Here is a tiny trained network, its code and every weight. The questions are about switching its units off for an input and a target symbol, where a switched-off unit gives its printed mean instead of its output.

import numpy as np


def w(rows, s, z=0):
    codes = np.array(rows[::2]) - 128.0
    scale = np.full(codes.shape[1], s)
    scale[-1] = z or s
    return codes * scale


def norm(h):
    return h / np.sqrt((h * h).mean(-1, keepdims=True) + 1e-5)


def f(y):
    return np.maximum(y, 0)


def softmax(a):
    e = np.exp(a - a.max(-1, keepdims=True))
    return e / e.sum(-1, keepdims=True)


def log_softmax(a):
    a = a - a.max(-1, keepdims=True)
    return a - np.log(np.exp(a).sum(-1, keepdims=True))


def net(x, mask):
    ids = ['αβγημξπστψω'.index(c) for c in x.split()]
    T = len(ids)
    res = E[ids] + P[:T]
    u = 0
    for l in range(2):
        q, k, v = (norm(res) @ M[l].T for M in (Q, K, V))
        z = softmax(np.where(np.tri(T) > 0, q @ k.T / 4**0.5, -1e9)) @ v
        res = res + np.where(mask[u], z, O[l][:, -1]) @ O[l][:, :-1]
        u += 1
        y = f(norm(res) @ A[l][:, :-1].T + A[l][:, -1])
        res = res + np.where(mask[u : u + 4], y, B[l][:, -1]) @ B[l][:, :-1]
        u += 4
    return log_softmax(norm(res)[-1] @ U[:, :-1].T + U[:, -1])


Q, K, V, O, A, B = {}, {}, {}, {}, {}, {}
E = w([
[157,89,61,159,148,135,177],'α',
[141,96,157,89,85,143,114],'β',
[124,153,81,157,146,78,180],'γ',
[188,70,130,116,130,130,115],'η',
[136,38,228,88,211,64,158],'μ',
[174,41,81,142,104,165,170],'ξ',
[133,114,225,32,95,117,160],'π',
[8,47,121,225,211,116,85],'σ',
[127,112,106,121,57,247,140],'τ',
[122,163,80,109,194,210,128],'ψ',
[180,224,174,109,129,145,234],'ω',
],0.016)
P = w([
[139,203,167,187,140,143,85],'0',
[179,165,41,90,241,77,107],'1',
[165,77,12,40,169,163,127],'2',
[111,99,56,46,175,92,155],'3',
[127,90,61,105,174,77,204],'4',
[100,23,99,33,117,144,184],'5',
[103,18,118,88,166,122,210],'6',
[66,7,102,121,155,148,229],'7',
[1,24,124,113,129,154,229],'8',
[11,34,121,141,174,141,228],'9',
[49,51,118,129,162,149,236],'10',
],0.0064)
Q[0] = w([
[130,73,79,74,104,88,156],'L0H0',
[101,92,99,43,176,106,155],'L0H0',
[100,18,141,113,211,150,254],'L0H0',
[42,70,38,40,204,175,151],'L0H0',
],0.0088)
K[0] = w([
[3,64,116,101,237,189,179],'L0H0',
[96,177,85,112,200,184,226],'L0H0',
[58,116,217,185,78,216,217],'L0H0',
[138,164,185,153,171,178,130],'L0H0',
],0.0069)
V[0] = w([
[159,143,115,49,34,80,222],'L0H0',
[131,179,53,2,241,188,114],'L0H0',
[118,161,35,171,49,112,178],'L0H0',
[119,205,69,169,31,224,90],'L0H0',
],0.0066)
O[0] = w([
[254,139,77,132,113,156,67,108],'L0H0',
[175,111,113,188,212,159,184,254],'L0H0',
[163,154,96,129,170,159,66,128],'L0H0',
[73,168,178,213,53,170,162,129],'L0H0',
],0.013,0.0093)
A[0] = w([
[107,140,247,41,198,149,100,249],'L0N0',
[122,128,79,180,69,131,196,183],'L0N1',
[129,146,32,103,203,194,97,250],'L0N2',
[82,153,155,88,160,254,219,234],'L0N3',
],0.0074,0.0017)
B[0] = w([
[180,156,49,192,149,142,122,160],'L0N0',
[131,173,145,133,200,85,50,181],'L0N1',
[143,104,161,126,68,15,129,230],'L0N2',
[142,47,115,255,139,104,129,255],'L0N3',
],0.0078,0.0096)
Q[1] = w([
[123,181,89,48,121,195,135],'L1H0',
[97,181,130,56,68,148,255],'L1H0',
[50,213,162,98,70,142,74],'L1H0',
[90,164,227,61,128,101,91],'L1H0',
],0.0092)
K[1] = w([
[169,76,38,128,219,87,189],'L1H0',
[138,78,46,197,167,125,48],'L1H0',
[189,48,1,88,202,189,205],'L1H0',
[128,135,46,174,173,178,145],'L1H0',
],0.0086)
V[1] = w([
[163,145,41,128,160,60,96],'L1H0',
[141,7,146,126,220,158,196],'L1H0',
[132,176,54,152,164,168,20],'L1H0',
[42,46,145,115,142,77,86],'L1H0',
],0.012)
O[1] = w([
[135,183,146,141,189,120,51,253],'L1H0',
[174,105,220,140,116,82,126,147],'L1H0',
[139,4,40,169,95,54,52,143],'L1H0',
[47,159,186,134,115,86,98,189],'L1H0',
],0.012,0.0041)
A[1] = w([
[158,161,255,177,126,121,222,2],'L1N0',
[227,152,104,223,234,31,215,89],'L1N1',
[152,73,69,190,42,122,136,83],'L1N2',
[159,63,11,157,89,133,171,112],'L1N3',
],0.0094,0.0021)
B[1] = w([
[126,151,8,79,177,115,211,199],'L1N0',
[144,2,155,90,69,219,72,249],'L1N1',
[211,127,244,166,97,21,202,162],'L1N2',
[128,224,217,51,95,93,190,186],'L1N3',
],0.0097,0.017)
U = w([
[106,73,215,177,105,121,49,138],'α',
[41,93,78,71,69,183,162,122],'β',
[127,141,57,149,177,112,111,165],'γ',
[117,177,166,123,149,124,134,231],'η',
[139,83,182,72,196,62,129,3],'μ',
[129,87,94,120,95,20,155,150],'ξ',
[140,98,129,31,110,182,112,144],'π',
[2,59,140,81,118,67,140,139],'σ',
[139,144,183,218,53,99,150,176],'τ',
[129,48,125,214,186,146,205,88],'ψ',
[199,118,131,105,103,127,152,113],'ω',
],0.0093,0.0047)

Each question gives the input, a string of symbols that net reads in full, and the target symbol t.
The units are the heads (4 rows each of Q, K, V and O) and the neurons (one row each of A and B). Each row of codes is followed by its name. A weight is (code - 128) times the scale printed after its matrix; where a second scale follows, it is the last column's (O, A, B and U).
mask holds one flag per unit, layer by layer, with each layer's heads first. A switched-off unit (its flag False) gives its mean, the last column of its rows in O or B, instead of its output. The means were averaged over made-up inputs and are rounded, as every weight is.
A unit's drop is (log p(t) with every unit on - log p(t) with that unit switched off) / (log p(t) with every unit on - log p(t) with every unit switched off).
The circuit of an input: a set's keep is (log p(t) with only the set's units on - log p(t) with every unit switched off) / (log p(t) with every unit on - log p(t) with every unit switched off). Starting from all 10 units, units are removed one at a time, each time the one whose removal leaves the highest keep (on an exact tie, the one counted first), for as long as the keep stays at least 0.8.
circuit, biggest first: the units of the circuit, biggest drop first
k most important neurons: the k neurons with the biggest drops, biggest first
top k neurons in layer l: the k neurons of layer l with the biggest drops, biggest first
input μ ξ α μ α, target μ: circuit, biggest first => [L0H0, L1H0]
input τ η ξ α η, target τ: circuit, biggest first => [L0H0]
input β σ ψ η β π, target β: circuit, biggest first => [L0H0, L1H0]
input α μ τ, target α: circuit, biggest first => [L1H0, L0H0]
input ψ β ψ σ ψ σ π, target ψ: circuit, biggest first => [L1N3, L0N0]
input π α ξ, target π: top 2 neurons in layer 0 => [L0N3, L0N1]
input η γ η γ ψ γ γ α η, target η: circuit, biggest first => [L1H0, L0H0]
input α ξ γ ψ η π α γ, target α: circuit, biggest first => [L0H0, L1N0, L1N1]
input α τ ψ ω α α, target α: circuit, biggest first => [L1N0, L1N1]
input ξ α ψ σ ψ ξ ξ ψ β ψ ξ, target ξ: 2 most important neurons => [L0N2, L0N3]
input α α η, target α: circuit, biggest first => [L1N0, L0H0]
input η ω σ μ ψ ω γ ξ ω, target η: top 2 neurons in layer 0 => [L0N3, L0N0]
input τ α ψ α π α ξ α ξ, target τ: circuit, biggest first => [L0H0, L1N1]
input γ ψ α σ π ψ γ, target γ: circuit, biggest first => [L1H0, L0H0, L0N3]
input α ψ τ ω β ξ α, target α: circuit, biggest first => [L0H0, L1N0, L1N1]
input γ ψ ψ, target γ: circuit, biggest first => [L1H0, L0H0]
input π π ψ μ ω α π, target π: 2 most important neurons => [L0N3, L1N2]
input ξ β γ, target ξ: top 3 neurons in layer 0 => [L0N2, L0N3, L0N0]
input σ η τ η μ γ η γ μ, target σ: top 2 neurons in layer 0 => [L0N0, L0N2]
input π ψ η η ω ψ, target π: top 3 neurons in layer 1 => [L1N1, L1N2, L1N3]
input ξ τ ψ η α η, target ξ: 4 most important neurons => [L0N3, L0N2, L1N3, L0N1]
input ξ η ξ μ, target ξ: top neuron in layer 1 => [L1N1]
input η γ π β, target η: 2 most important neurons => [L0N3, L1N1]
input γ α α σ η η, target γ: top 3 neurons in layer 0 => [L0N3, L0N2, L0N0]
input γ ψ σ ξ γ π α ψ ξ σ, target γ: 2 most important neurons => [L0N3, L1N1]
input η η η π α ψ α η ω β α, target η: top neuron in layer 0 => [L0N3]
